Each row has a name. Each piece below is followed by the name of the row it came from, unless a question asks for something else. Each question is about the rows just above it.

 0.33  0.67  1.10  1.91  2.73  4.11  5.34  6.77  8.07  8.84  9.28  9.17  8.39  7.15  5.84  4.53  3.28  2.27  1.25  0.76  0.51  0.40  0.07  0.11  0.07  0.07 -0.01 -0.03 -0.03 : kof
 9.13  9.08  8.34  7.07  5.86  4.44  2.94  2.19  1.17  0.77  0.41  0.22  0.25  0.07  0.03 -0.05  3.28  2.27  0.01 -0.01  0.05  0.06  0.03 -0.19  0.12  0.07  0.00  0.02  0.06 : lipe
 2.73  0.51  0.76 -0.01  7.15  0.11  0.67  0.41  5.84  2.27  0.07  3.28  1.91 -0.03  1.25  0.07  5.34  8.84  6.77  8.39 -0.03  9.28  4.53  0.33  4.11  8.07  9.17  1.10  0.07 : dozip
which: 2.94 2.19 1.17 0.77 0.41 0.22 0.25 0.07 0.03 : lipe
which:  0.11  0.07  0.07 -0.01 -0.03 -0.03 : kof
which:  0.33  0.67  1.10  1.91  2.73  4.11  5.34  6.77  8.07  8.84  9.28  9.17  8.39  7.15  5.84  4.53  3.28  2.27  1.25  0.76  0.51  0.40  0.07  0.11  0.07  0.07 -0.01 -0.03 -0.03 : kof
-0.03 -0.03 -0.01  0.07  0.07  0.07  0.11  0.33  0.40  0.51  0.67  0.76  1.10  1.25  1.91  2.27  2.73  3.28  4.11  4.53  5.34  5.84  6.77  7.15  8.07  8.39  8.84  9.17  9.28 is which row reordered? : kof
-0.03 -0.03 -0.01  0.07  0.07  0.11  0.07  0.40  0.51  0.76  1.25  2.27  3.28  4.53  5.84  7.15  8.39  9.17  9.28  8.84  8.07  6.77  5.34  4.11  2.73  1.91  1.10  0.67  0.33 is which row reordered? : kof

